Below are the code and all the weights of a small trained network. Each question names an input and a target symbol and asks about switching units off, where a switched-off unit gives its printed mean instead of its output.

import numpy as np


def w(rows, s, z=0):
    codes = np.array(rows[::2]) - 128.0
    scale = np.full(codes.shape[1], s)
    scale[-1] = z or s
    return codes * scale


def f(y):
    return np.maximum(y, 0)


def softmax(a):
    e = np.exp(a - a.max(-1, keepdims=True))
    return e / e.sum(-1, keepdims=True)


def log_softmax(a):
    a = a - a.max(-1, keepdims=True)
    return a - np.log(np.exp(a).sum(-1, keepdims=True))


def net(x, mask):
    ids = ['αλξστφψω'.index(c) for c in x.split()]
    T = len(ids)
    res = E[ids] + P[:T]
    u = 0
    for l in range(2):
        q, k, v = (res @ M[l].T for M in (Q, K, V))
        z = softmax(np.where(np.tri(T) > 0, q @ k.T / 3**0.5, -1e9)) @ v
        res = res + np.where(mask[u], z, O[l][:, -1]) @ O[l][:, :-1]
        u += 1
        y = f(res @ A[l][:, :-1].T + A[l][:, -1])
        res = res + np.where(mask[u : u + 12], y, B[l][:, -1]) @ B[l][:, :-1]
        u += 12
    return log_softmax(res[-1] @ U[:, :-1].T + U[:, -1])


Q, K, V, O, A, B = {}, {}, {}, {}, {}, {}
E = w([
[135,52,74],'α',
[177,182,169],'λ',
[237,244,43],'ξ',
[49,118,114],'σ',
[113,95,61],'τ',
[166,154,197],'φ',
[35,77,7],'ψ',
[180,52,125],'ω',
],0.014)
P = w([
[69,2,140],'0',
[112,80,122],'1',
[124,104,128],'2',
[128,119,144],'3',
[142,137,141],'4',
[139,135,139],'5',
[150,156,145],'6',
[151,156,142],'7',
[153,154,142],'8',
[155,160,152],'9',
],0.0072)
Q[0] = w([
[119,155,172],'L0H1',
[221,252,112],'L0H1',
[126,224,147],'L0H1',
],0.014)
K[0] = w([
[83,151,133],'L0H1',
[37,28,250],'L0H1',
[47,95,181],'L0H1',
],0.013)
V[0] = w([
[175,2,32],'L0H1',
[199,34,66],'L0H1',
[252,191,6],'L0H1',
],0.0054)
O[0] = w([
[167,194,125,255],'L0H1',
[146,38,150,218],'L0H1',
[219,254,117,196],'L0H1',
],0.0078,0.0036)
A[0] = w([
[108,243,192,150],'L0N1',
[188,23,78,2],'L0N2',
[26,90,83,30],'L0N3',
[130,239,63,119],'L0N4',
[163,187,170,49],'L0N5',
[153,14,161,49],'L0N6',
[41,127,70,56],'L0N7',
[89,196,184,118],'L0N8',
[159,162,184,111],'L0N9',
[178,78,221,80],'L0N10',
[101,95,196,129],'L0N11',
[45,38,81,22],'L0N12',
],0.011,0.0051)
B[0] = w([
[179,131,75,210],'L0N1',
[187,148,65,188],'L0N2',
[141,176,108,193],'L0N3',
[204,97,237,254],'L0N4',
[108,142,105,168],'L0N5',
[99,26,89,192],'L0N6',
[126,223,201,178],'L0N7',
[253,43,94,160],'L0N8',
[136,185,70,167],'L0N9',
[169,91,197,174],'L0N10',
[76,154,244,171],'L0N11',
[67,188,78,210],'L0N12',
],0.0066,0.0055)
Q[1] = w([
[237,186,254],'L1H1',
[120,217,118],'L1H1',
[216,157,123],'L1H1',
],0.0094)
K[1] = w([
[3,33,144],'L1H1',
[32,67,79],'L1H1',
[106,91,101],'L1H1',
],0.0053)
V[1] = w([
[25,68,254],'L1H1',
[11,109,60],'L1H1',
[117,145,52],'L1H1',
],0.0052)
O[1] = w([
[171,113,69,172],'L1H1',
[87,125,1,254],'L1H1',
[65,184,180,163],'L1H1',
],0.0061,0.0055)
A[1] = w([
[31,140,184,119],'L1N1',
[140,53,92,2],'L1N2',
[157,84,197,91],'L1N3',
[84,68,150,56],'L1N4',
[143,179,107,158],'L1N5',
[145,34,205,204],'L1N6',
[155,67,200,131],'L1N7',
[233,89,84,116],'L1N8',
[203,140,143,115],'L1N9',
[94,183,139,142],'L1N10',
[158,102,255,68],'L1N11',
[32,153,103,40],'L1N12',
],0.0092,0.0045)
B[1] = w([
[106,84,155,161],'L1N1',
[134,133,254,150],'L1N2',
[120,153,106,154],'L1N3',
[244,160,121,137],'L1N4',
[105,121,83,182],'L1N5',
[203,185,126,180],'L1N6',
[143,160,93,162],'L1N7',
[44,112,193,254],'L1N8',
[113,96,137,204],'L1N9',
[118,126,176,155],'L1N10',
[124,72,56,159],'L1N11',
[181,167,185,179],'L1N12',
],0.0097,0.0092)
U = w([
[110,23,145,132],'α',
[194,169,114,210],'λ',
[185,165,129,29],'ξ',
[110,140,198,185],'σ',
[156,101,1,252],'τ',
[248,197,106,119],'φ',
[175,219,88,53],'ψ',
[185,112,212,52],'ω',
],0.0098,0.0029)

Each question gives the input, a string of symbols that net reads in full, and the target symbol t.
The units are the heads (3 rows each of Q, K, V and O) and the neurons (one row each of A and B). Each row of codes is followed by its name. A weight is (code - 128) times the scale printed after its matrix; where a second scale follows, it is the last column's (O, A, B and U).
mask holds one flag per unit, layer by layer, with each layer's heads first. A switched-off unit (its flag False) gives its mean, the last column of its rows in O or B, instead of its output. The means were averaged over made-up inputs and are rounded, as every weight is.
A unit's drop is (log p(t) with every unit on - log p(t) with that unit switched off) / (log p(t) with every unit on - log p(t) with every unit switched off).
The circuit of an input: a set's keep is (log p(t) with only the set's units on - log p(t) with every unit switched off) / (log p(t) with every unit on - log p(t) with every unit switched off). Starting from the 12 units with the biggest drops (on a tie, the unit counted first), units are removed one at a time, each time the one whose removal leaves the highest keep (on an exact tie, the one counted first), for as long as the keep stays at least 0.8.
units of the circuit, in order: the units of the circuit, biggest drop first
most important unit: the unit with the biggest drop
top k neurons: the k neurons with the biggest drops, biggest first
k most important neurons of layer l: the k neurons of layer l with the biggest drops, biggest first
drop of u: that unit's drop, to one decimal
input φ ξ σ σ α σ τ σ, target α: most important unit	L1N8
input ξ α σ σ λ α ψ, target φ: units of the circuit, in order	[L0H1, L0N4]
input ξ τ ψ σ ψ, target φ: units of the circuit, in order	[L0H1, L1H1, L1N8]
input φ ω φ α σ λ λ ξ σ ω, target α: top 2 neurons	[L1N8, L1N9]
input φ σ α σ σ φ ξ, target α: top 2 neurons	[L1N8, L0N4]
input ξ τ ω σ, target φ: 2 most important neurons of layer 1	[L1N6, L1N7]
input σ ξ ω α α α ω λ, target τ: 4 most important neurons of layer 0	[L0N6, L0N4, L0N12, L0N11]
input ξ ω α, target φ: top 2 neurons	[L1N6, L1N7]
input σ ξ σ λ σ ψ σ, target τ: top 2 neurons	[L0N12, L1N5]
input σ λ ξ λ σ ψ ω, target τ: 3 most important neurons of layer 1	[L1N5, L1N12, L1N2]
input ξ ξ ξ σ α σ α τ ω α, target φ: top 2 neurons	[L0N4, L1N6]
input ξ σ τ τ, target φ: top 2 neurons	[L0N4, L1N6]
input σ ξ α σ σ α α τ σ λ, target τ: top 3 neurons	[L0N6, L0N4, L0N12]
input τ α σ α ψ, target ψ: most important unit	L1N8
input σ σ τ σ λ ω ξ φ σ σ, target τ: 3 most important neurons of layer 0	[L0N12, L0N6, L0N1]
input σ ξ σ φ σ σ φ ω ω, target τ: 2 most important neurons of layer 1	[L1N5, L1N12]
input ξ σ φ, target φ: drop of L1N8	0.2
input ξ τ λ α τ, target φ: drop of L0H1	0.5
input σ τ λ ξ, target τ: drop of L0N6	0.2
input ξ τ σ α σ ω τ τ ω σ, target φ: most important unit	L1H1
